Below are the code and all the weights of a small trained network. Each question names an input and a target symbol and asks about switching units off, where a switched-off unit gives its printed mean instead of its output.

import numpy as np


def w(rows, s, z=0):
    codes = np.array(rows[::2]) - 128.0
    scale = np.full(codes.shape[1], s)
    scale[-1] = z or s
    return codes * scale


def softmax(a):
    e = np.exp(a - a.max(-1, keepdims=True))
    return e / e.sum(-1, keepdims=True)


def log_softmax(a):
    a = a - a.max(-1, keepdims=True)
    return a - np.log(np.exp(a).sum(-1, keepdims=True))


def net(x, mask):
    ids = ['ΔΠαβγεζηθλμστφψω'.index(c) for c in x.split()]
    T = len(ids)
    res = E[ids] + P[:T]
    u = 0
    for l in range(3):
        r = res
        for j in range(2):
            rows = slice(3 * j, 3 * j + 3)
            q, k, v = (r @ M[l][rows].T for M in (Q, K, V))
            z = softmax(np.where(np.tri(T) > 0, q @ k.T / 3**0.5, -1e9)) @ v
            o = O[l][rows]
            res = res + np.where(mask[u + j], z, o[:, -1]) @ o[:, :-1]
        u += 2
    return log_softmax(res[-1] @ U[:, :-1].T + U[:, -1])


Q, K, V, O = {}, {}, {}, {}
E = w([
[108,162,45,47],'Δ',
[102,97,212,216],'Π',
[103,96,128,166],'α',
[90,109,131,110],'β',
[70,155,80,124],'γ',
[107,136,158,119],'ε',
[110,148,67,182],'ζ',
[94,170,9,104],'η',
[108,200,50,95],'θ',
[77,160,77,206],'λ',
[122,129,134,155],'μ',
[80,98,181,249],'σ',
[78,132,190,189],'τ',
[97,136,141,176],'φ',
[83,185,92,103],'ψ',
[98,153,150,209],'ω',
],0.014)
P = w([
[145,125,124,106],'0',
[143,161,117,172],'1',
[126,182,146,116],'2',
[144,148,134,102],'3',
[68,59,182,43],'4',
[68,54,3,202],'5',
],0.027)
Q[0] = w([
[144,210,136,120],'0.h0',
[112,107,197,55],'0.h0',
[27,107,92,126],'0.h0',
[81,23,72,48],'0.h1',
[152,57,247,147],'0.h1',
[88,117,60,191],'0.h1',
],0.011)
K[0] = w([
[173,44,145,101],'0.h0',
[254,61,36,220],'0.h0',
[194,226,162,181],'0.h0',
[105,41,70,122],'0.h1',
[162,47,187,174],'0.h1',
[68,145,75,224],'0.h1',
],0.011)
V[0] = w([
[171,111,94,77],'0.h0',
[143,114,196,92],'0.h0',
[255,129,121,154],'0.h0',
[147,134,184,149],'0.h1',
[112,141,124,120],'0.h1',
[63,130,105,179],'0.h1',
],0.016)
O[0] = w([
[110,122,45,123,75],'0.h0',
[43,170,169,137,88],'0.h0',
[136,105,118,252,128],'0.h0',
[126,160,50,88,97],'0.h1',
[141,138,138,149,142],'0.h1',
[152,105,176,66,246],'0.h1',
],0.012,0.011)
Q[1] = w([
[70,116,138,151],'1.h0',
[94,150,130,192],'1.h0',
[195,118,74,168],'1.h0',
[133,1,75,241],'1.h1',
[50,75,212,39],'1.h1',
[174,191,91,67],'1.h1',
],0.0088)
K[1] = w([
[149,146,150,206],'1.h0',
[111,49,85,116],'1.h0',
[133,84,142,160],'1.h0',
[59,74,113,2],'1.h1',
[146,44,173,120],'1.h1',
[200,116,69,150],'1.h1',
],0.008)
V[1] = w([
[146,147,131,196],'1.h0',
[93,85,146,124],'1.h0',
[172,254,107,83],'1.h0',
[195,192,135,161],'1.h1',
[197,125,127,44],'1.h1',
[94,170,116,211],'1.h1',
],0.0081)
O[1] = w([
[178,163,158,101,159],'1.h0',
[118,126,110,62,78],'1.h0',
[161,203,164,244,254],'1.h0',
[150,103,107,253,74],'1.h1',
[178,179,102,97,176],'1.h1',
[88,63,113,202,24],'1.h1',
],0.0076,0.0053)
Q[2] = w([
[161,171,139,167],'2.h0',
[143,173,129,153],'2.h0',
[130,165,116,102],'2.h0',
[82,76,156,101],'2.h1',
[82,27,72,81],'2.h1',
[9,125,56,138],'2.h1',
],0.016)
K[2] = w([
[100,60,81,98],'2.h0',
[124,83,112,99],'2.h0',
[152,136,119,105],'2.h0',
[159,149,217,139],'2.h1',
[232,196,154,139],'2.h1',
[139,251,101,216],'2.h1',
],0.013)
V[2] = w([
[121,141,131,215],'2.h0',
[144,81,164,99],'2.h0',
[118,43,169,84],'2.h0',
[65,50,150,148],'2.h1',
[165,162,247,192],'2.h1',
[197,27,115,155],'2.h1',
],0.014)
O[2] = w([
[115,129,91,187,237],'2.h0',
[146,219,206,147,72],'2.h0',
[125,186,205,100,12],'2.h0',
[52,168,155,167,143],'2.h1',
[154,203,114,166,255],'2.h1',
[161,99,247,208,165],'2.h1',
],0.016,0.0087)
U = w([
[67,69,123,118,144],'Δ',
[19,222,136,165,61],'Π',
[65,119,199,108,201],'α',
[65,147,143,69,193],'β',
[186,164,129,60,140],'γ',
[19,135,52,147,125],'ε',
[143,88,189,184,40],'ζ',
[160,85,167,108,132],'η',
[158,84,76,178,62],'θ',
[254,170,159,112,62],'λ',
[17,78,141,212,78],'μ',
[160,210,181,95,113],'σ',
[157,235,76,87,108],'τ',
[118,139,137,124,246],'φ',
[169,141,72,117,145],'ψ',
[200,176,92,185,175],'ω',
],0.0062,0.013)

Each question gives the input, a string of symbols that net reads in full, and the target symbol t.
The units are the heads (3 rows each of Q, K, V and O). Each row of codes is followed by its name. A weight is (code - 128) times the scale printed after its matrix; where a second scale follows, it is the last column's (O and U).
mask holds one flag per head, layer by layer. A switched-off head (its flag False) gives its mean, the last column of its rows in O, instead of its output. The means were averaged over made-up inputs and are rounded, as every weight is.
A unit's drop is (log p(t) with every unit on - log p(t) with that unit switched off) / (log p(t) with every unit on - log p(t) with every unit switched off).
The circuit of an input: a set's keep is (log p(t) with only the set's units on - log p(t) with every unit switched off) / (log p(t) with every unit on - log p(t) with every unit switched off). Starting from all 6 units, units are removed one at a time, each time the one whose removal leaves the highest keep (on an exact tie, the one counted first), for as long as the keep stays at least 0.8.
circuit, biggest first: the units of the circuit, biggest drop first
most important unit: the unit with the biggest drop
which heads matter: for each layer, one digit per head in row order, 1 if its drop is at least 0.15 and else 0, layers parted by /
input ω ω Π Π ζ γ, target Π: which heads matter -> 11 / 00 / 01
input τ θ ε ω, target τ: which heads matter -> 11 / 00 / 11
input ω γ μ ω τ Δ, target μ: circuit, biggest first -> [0.h1, 2.h1]
input ω γ ω α Π, target γ: circuit, biggest first -> [0.h0, 1.h1]
input ε ω ζ ω, target ε: circuit, biggest first -> [0.h0, 2.h1, 0.h1, 1.h1]
input ε μ τ, target ε: circuit, biggest first -> [0.h1, 0.h0, 2.h1, 1.h1]
input ω ω ω η λ, target ω: circuit, biggest first -> [0.h0, 2.h1, 1.h1, 2.h0]
input ε μ ω η, target ε: which heads matter -> 11 / 01 / 01
input Π ω σ ε Π, target ω: most important unit -> 0.h0
input ψ ω ω ε, target ψ: circuit, biggest first -> [0.h0, 2.h1, 0.h1]
input ζ λ ω τ ω, target λ: which heads matter -> 10 / 01 / 01
input Π Π λ μ, target Π: circuit, biggest first -> [0.h0, 1.h1, 2.h1, 2.h0]
input ζ μ ε μ, target ζ: which heads matter -> 11 / 11 / 01
input ω θ ω ω ω, target θ: most important unit -> 0.h0
input ω β ω ψ ω ε, target ω: which heads matter -> 11 / 11 / 11
input τ ω ε, target τ: circuit, biggest first -> [2.h1, 0.h0]
input ζ ω γ σ, target ζ: which heads matter -> 11 / 11 / 01
input γ γ σ ω ω, target γ: circuit, biggest first -> [1.h1, 0.h0, 2.h1]
input ω ω Π Π σ, target ω: circuit, biggest first -> [0.h0, 2.h1, 1.h1]
input σ ε ε λ σ, target ε: most important unit -> 0.h1
input τ β ω, target τ: which heads matter -> 11 / 00 / 01
